[ -9 -19   8  14  27  -8  -6 -12 -19 -12  -8   6  -6  -1   3   5  11   8
 -12   1   3  12   2 -19   6  -5 -15  -2   4  30 -18 -16  -4 -12  -5  -2
   7  16  11   5 -20 -15 -21 -15  -2   1   1   0   5   9  42  -5  -9  -7
   8 -25   6 -15 -31  -4 -21  16 -10  18  28 -29 -39 -19  17 -26]	<18>:Z369
[  2   6  -8  17 -23   9  -2  11  11 -23  10  11   5   7  -6  39 -44 -14
   1 -37   4 -14   6   6   2 -20  23  -7 -17 -16 -12  16  17   2  10  24
  -3  -8   8 -12   2  12 -28   4  26  -1  -6 -36   5 -13 -35   6  -8   9
  11  19  -2  66 -11 -56   2 -32 -26  10 -12   7  27  27  -7  30]	<12>:Z569
[ -3 -14   6  34   3 -10   4 -15 -26 -11  -5  18 -20  12  -6   2  16   3
   2   3  -7  15   5 -13  31 -10  -8   2  30  20 -14 -45 -23  -4   3  -4
  14  -2   6   9 -10  -5 -15 -24 -24  -1  10  -9 -10  12  44  -2 -27  -5
  -2   0   5 -40 -28 -17  -8   6  -6  -5  16  -9 -35 -28  14 -23]	<18>:Z369
[ -3  -7   2  43   6  -5  -5 -35 -11  32  34  54  -3  42  25  33 -40 -23
 -46  35  -2   3  18   4  41 -15  11 -20  -4   6 -40 -57 -13 -24 -20  -8
  53  -9   3 -41  -4  13 -30 -35 -44 -12  -2 -47 -14 -37  27   2 -49   6
  -8  14  -6  42 -17 -31   0 -22 -22  15  28 -23 -12 -34  -2  22]	<18>:Z689
[ -3  -4  12   3  -1   2   7  -2  -3  11  31  10  -6   2   8  25 -36 -10
 -16  14   5  -6  10   8  19  -8  18 -16   3  -3 -34 -21  14  -5   5   1
  10 -16  13 -14  -3   9 -23 -11  -7   0   0 -12   2  -9  -4   3 -26   9
   6 -16 -10  -4   8  -1   2   0 -26   5   8 -16  -6   8  -2  29]	<16>:Z712
[ -6   1  -4  15 -14   3 -16   4   4 -10  15  22   3  12   0  49 -50 -19
 -14 -23  -6   5   4  10  31 -26  20 -16 -19 -26 -20   2   7   0   4  15
  23   3   6 -22  -5  14 -28  11  11  -6   2 -37  -2 -22 -25   4 -24   8
   0  24  -3  72 -12 -57  -3 -23 -20  -5 -14   8  13  19  -6  20]	<12>:Z569
[  7  15   3  -1 -11  16  -2   3  16   8  31  18  -5   5   1  30 -55 -12
 -27  -5  -8   4   0  24  19  -8  24  -3  14 -23 -43 -20  21   0  12  12
   1  -3  12 -23  -8  18 -16 -22 -23   0   2 -15 -16 -14 -17   4  -8   9
 -13  -4 -15  38  10 -23   0   3 -24   8  11 -20  -2  19  -9  33]	<16>:Z712
[  0  -1 -21  -3 -13   6  -6  11   9 -25 -17  -2  -1   1 -12  15  -1   3
  18 -35   0  10  -9  -9   6 -13   3  12  -1 -10  10  17   6   8   7  15
   2  10  -2   6  -4   3  -3  15  24   4   2  -4   1  -2 -14   6   4  -1
   1  21   5  28  -9 -38   4 -10  -4 -17  -7  29   7  22  -8  -9]	<12>:Z569
[  1  14  -6  22 -19   1 -15  -1   7  -1  14  20   0  18   1  35 -44 -17
 -20 -17  -9   6   4  17  23 -19  11  -9  -7 -29 -17 -11  -3   1   1  13
  18   4   3 -26   2  18 -17  -4 -13 -11   3 -42 -12 -27 -24   2 -16   7
 -10  34  -2  72 -10 -53   3 -23 -10   0 -15   8  18   3 -10  21]	<12>:Z569
[  2  17   5  30 -18   4 -12 -18   7  40  51  52  -7  32  14  45 -71 -30
 -50  21 -19  -1  15  38  51 -18  26 -19   2 -37 -44 -49  -5  -7  -7   6
  31 -19   4 -50   7  30 -21 -28 -49 -17   4 -55 -31 -42 -14  -1 -39  12
 -24  31 -14  66   8 -41  12 -23 -21  -3  -5 -13   9 -10 -12  49]	<16>:Z712
[  1  14  -2  17 -22  12  -5   2  14   7  14  17   9  25   3  21 -26 -14
  -8   5 -11  -6  -1  10   8 -10  18   5 -13 -20  -5  -5   2  -1  -6   9
  23 -16 -13 -20  16  22  -3  -2  -6  -5  -5 -28 -10 -24 -29   0  -5   5
  -6  29  -3  49   8 -32  15 -32 -14  -7  -4  14  25  10 -11  26]	<12>:Z286
[ -4  -7 -15 -10 -15  10  -5   4  11 -27  -5  -2  -6  -9 -10  32 -16 -10
   4 -35  -3   8  -2  -1  32 -18  18  -3  -8 -12  -8   5  10  11  10  20
  -4   0  -1   0  -3   9  -9  19  35   5   3  -9   2   3 -13   9 -13   7
 -10  25   1  36  -5 -43   2 -13 -14 -37 -11  36   2  32  -9  -1]	<12>:Z569
[  6  18   0   7 -14  18  -3  -9  20  17  35  28  -2  14   6  29 -58 -15
 -37   7 -10  -6   5  36  21  -5  24  -8   5 -23 -38 -30  13  -3   6  10
   1  -7   3 -35   2  22 -12 -26 -30  -8   3 -30 -22 -20 -20  -3 -10   6
 -22  11 -12  57  14 -23  12 -11 -25   4  10 -15  12   7 -13  41]	<16>:Z712
[ -7  11  16 -19   1   2  -9   6   0  32  32   4  -4  -8   6  20 -36  -9
 -26   7 -15  -1  15  28  24  -3  16 -22   1 -33 -22  -8   8   3   6  -1
   4   0   8 -15  -1  10  -1   9 -21  -7   7   0  -6  -6 -18  -5 -13  10
  -9 -20 -13   3  27  19   4  19   2  -7 -18 -17  -3   9  -5  29]	<16>:Z347
[ -3 -19  -2  33   7  -5   8 -15 -17  -8  -4  25  -9  23   4  14   6  -3
  -7   9   5  10  -1 -20  21 -12  -4   2  12  36 -21 -36 -10 -18  -9  -2
  28  -4   5  -3 -15  -4 -24 -29 -11   0   4 -16   0  -8  44   7 -26  -7
   5  -2   3  -5 -38 -30  -9  -8 -23   7  37 -14 -29 -23   9 -16]	<18>:Z689
[  1  10  17   9 -12   7   3  -1   4  36  50  22   2  14  12  25 -55 -21
 -25  31 -12 -15   9  27  12  -4  29 -11   2 -24 -33 -21  15  -6  -2   4
  21 -26   6 -30   8  21 -14 -16 -34 -10  -6 -22  -8 -24 -23  -1 -22  11
   3 -10 -15  17  26   0  11  -7 -21  16   1 -29  13   4  -6  55]	<16>:Z347
[  4  16  12  23 -32  14   0  -5  10   1  52  27 -15   9   0  45 -67 -24
 -33   2 -18 -12   6  42  43 -16  31 -13   6 -33 -45 -40   8   6  10  20
  -7 -25   5 -26  13  33 -22 -26 -20  -6   6 -47 -23 -13 -20  -2 -27  14
 -19  25 -11  43   4 -47   8 -22 -36 -13  -6  -9   4  10  -7  52]	<16>:Z712
